Below are the code and all the weights of a small trained network. Each question names an input and a class and asks about switching units off, where a switched-off unit gives its printed mean instead of its output.

import numpy as np


def w(rows, s, z=0):
    codes = np.array(rows[::2]) - 128.0
    scale = np.full(codes.shape[1], s)
    scale[-1] = z or s
    return codes * scale


def norm(h):
    return h / np.sqrt((h * h).mean(-1, keepdims=True) + 1e-5)


def f(y):
    return np.maximum(y, 0)


def log_softmax(a):
    a = a - a.max(-1, keepdims=True)
    return a - np.log(np.exp(a).sum(-1, keepdims=True))


def net(x, mask):
    res = np.array(x, float).reshape(1, 5) / 4 @ E
    u = 0
    for l in range(4):
        y = f(norm(res) @ A[l][:, :-1].T + A[l][:, -1])
        res = res + np.where(mask[u : u + 6], y, B[l][:, -1]) @ B[l][:, :-1]
        u += 6
    return log_softmax(norm(res)[-1] @ U[:, :-1].T + U[:, -1])


A, B = {}, {}
E = w([
[135,254,15,227],'x0',
[27,144,193,216],'x1',
[147,150,129,134],'x2',
[132,135,136,128],'x3',
[83,86,103,123],'x4',
],0.005)
A[0] = w([
[99,152,5,141,55],'0.n1',
[209,111,209,2,208],'0.n2',
[180,61,12,53,3],'0.n3',
[121,245,61,209,172],'0.n4',
[151,20,249,171,123],'0.n5',
[123,176,83,124,149],'0.n6',
],0.0057,0.0016)
B[0] = w([
[84,101,119,3,189],'0.n1',
[32,145,18,128,253],'0.n2',
[244,113,153,201,195],'0.n3',
[48,34,64,95,245],'0.n4',
[37,98,111,100,223],'0.n5',
[12,154,249,19,171],'0.n6',
],0.0052)
A[1] = w([
[127,107,153,248,133],'1.n1',
[155,91,197,43,7],'1.n2',
[92,105,167,177,80],'1.n3',
[99,78,137,140,138],'1.n4',
[203,225,74,175,82],'1.n5',
[125,98,160,125,117],'1.n6',
],0.011,0.002)
B[1] = w([
[157,55,192,255,163],'1.n1',
[156,127,108,39,194],'1.n2',
[179,39,148,45,206],'1.n3',
[171,98,88,187,254],'1.n4',
[108,128,116,110,171],'1.n5',
[84,112,97,87,170],'1.n6',
],0.0057,0.0041)
A[2] = w([
[105,117,112,121,4],'2.n1',
[130,143,152,128,54],'2.n2',
[138,73,79,132,76],'2.n3',
[252,136,89,112,126],'2.n4',
[127,107,149,163,137],'2.n5',
[102,111,62,109,185],'2.n6',
],0.014,0.0017)
B[2] = w([
[112,160,97,83,157],'2.n1',
[72,142,185,3,128],'2.n2',
[200,215,108,128,206],'2.n3',
[117,96,240,210,175],'2.n4',
[171,138,154,212,144],'2.n5',
[99,71,137,214,244],'2.n6',
],0.0082,0.011)
A[3] = w([
[71,145,249,109,170],'3.n1',
[137,254,61,162,132],'3.n2',
[131,59,118,150,200],'3.n3',
[42,50,152,107,104],'3.n4',
[248,71,67,157,250],'3.n5',
[47,56,171,208,152],'3.n6',
],0.007,0.0018)
B[3] = w([
[83,254,149,204,150],'3.n1',
[11,55,109,85,141],'3.n2',
[156,145,95,143,207],'3.n3',
[151,120,102,127,196],'3.n4',
[120,141,81,192,194],'3.n5',
[212,160,104,116,254],'3.n6',
],0.0092,0.0086)
U = w([
[100,76,132,157,183],'0',
[135,167,94,104,179],'1',
[159,93,201,187,78],'2',
[122,165,96,111,137],'3',
[1,52,80,41,109],'4',
[70,199,161,39,2],'5',
],0.0095,0.0054)

Each question gives the input, the list of numbers given to net, and the class t.
The units are the neurons (one row each of A and B). Each row of codes is followed by its name. A weight is (code - 128) times the scale printed after its matrix; where a second scale follows, it is the last column's (A, B and U).
mask holds one flag per neuron, layer by layer. A switched-off neuron (its flag False) gives its mean, the last column of its row in B, instead of its output. The means were averaged over made-up inputs and are rounded, as every weight is.
A unit's drop is (log p(t) with every unit on - log p(t) with that unit switched off) / (log p(t) with every unit on - log p(t) with every unit switched off).
The circuit of an input: a set's keep is (log p(t) with only the set's units on - log p(t) with every unit switched off) / (log p(t) with every unit on - log p(t) with every unit switched off). Starting from the 12 units with the biggest drops (on a tie, the unit counted first), units are removed one at a time, each time the one whose removal leaves the highest keep (on an exact tie, the one counted first), for as long as the keep stays at least 0.8.
units of the circuit, in order: the units of the circuit, biggest drop first
unit that matters most: the unit with the biggest drop
top k neurons: the k neurons with the biggest drops, biggest first
top k neurons in layer l: the k neurons of layer l with the biggest drops, biggest first
drop of u: that unit's drop, to one decimal
input [2,-7,5,-4,1], class 2: unit that matters most	2.n4
input [4,-6,-5,-3,-1], class 2: top 4 neurons	(2.n4, 0.n3, 0.n2, 0.n5)
input [-6,3,-1,-8,6], class 1: top 2 neurons	(1.n4, 0.n6)
input [-8,6,2,0,2], class 4: units of the circuit, in order	(2.n4, 2.n6)
input [5,-4,0,-3,4], class 4: top 2 neurons in layer 2	(2.n4, 2.n3)
input [-3,-8,4,4,4], class 2: top 2 neurons	(2.n4, 0.n3)
input [7,4,-5,2,6], class 4: top 3 neurons in layer 2	(2.n4, 2.n1, 2.n5)
input [6,5,3,1,3], class 4: top 2 neurons	(0.n4, 2.n4)
input [7,-4,-1,1,-3], class 4: units of the circuit, in order	(3.n2, 3.n6)
input [7,-5,-2,-5,5], class 4: top 2 neurons in layer 1	(1.n4, 1.n3)
input [-4,-7,5,1,-5], class 2: top 3 neurons	(2.n4, 0.n4, 0.n3)
input [4,-7,-5,3,4], class 2: top 3 neurons in layer 0	(0.n3, 0.n2, 0.n5)
input [4,-8,-5,4,5], class 2: top 3 neurons	(2.n4, 0.n3, 0.n2)
input [4,-8,2,-3,-3], class 2: units of the circuit, in order	(2.n4)
input [6,0,5,0,-3], class 4: top 2 neurons	(2.n4, 3.n2)
input [-4,5,-4,-8,7], class 1: top 4 neurons	(2.n4, 3.n6, 2.n6, 0.n4)
input [-5,6,-4,-6,3], class 1: top 2 neurons in layer 3	(3.n6, 3.n4)
input [8,4,2,-2,2], class 4: top 3 neurons in layer 0	(0.n1, 0.n3, 0.n6)
input [-4,-8,-5,-5,0], class 2: top 2 neurons in layer 0	(0.n3, 0.n4)
input [-8,-1,-6,7,0], class 4: top 2 neurons in layer 3	(3.n6, 3.n5)
input [-8,1,-4,6,-4], class 4: top neuron in layer 1	(1.n2)
input [-4,2,5,-7,6], class 1: drop of 2.n3	0.1
input [2,-8,-7,6,2], class 2: drop of 2.n4	0.8
input [-2,-8,1,7,2], class 2: drop of 2.n4	0.9
input [8,5,2,3,2], class 4: drop of 0.n3	0.3
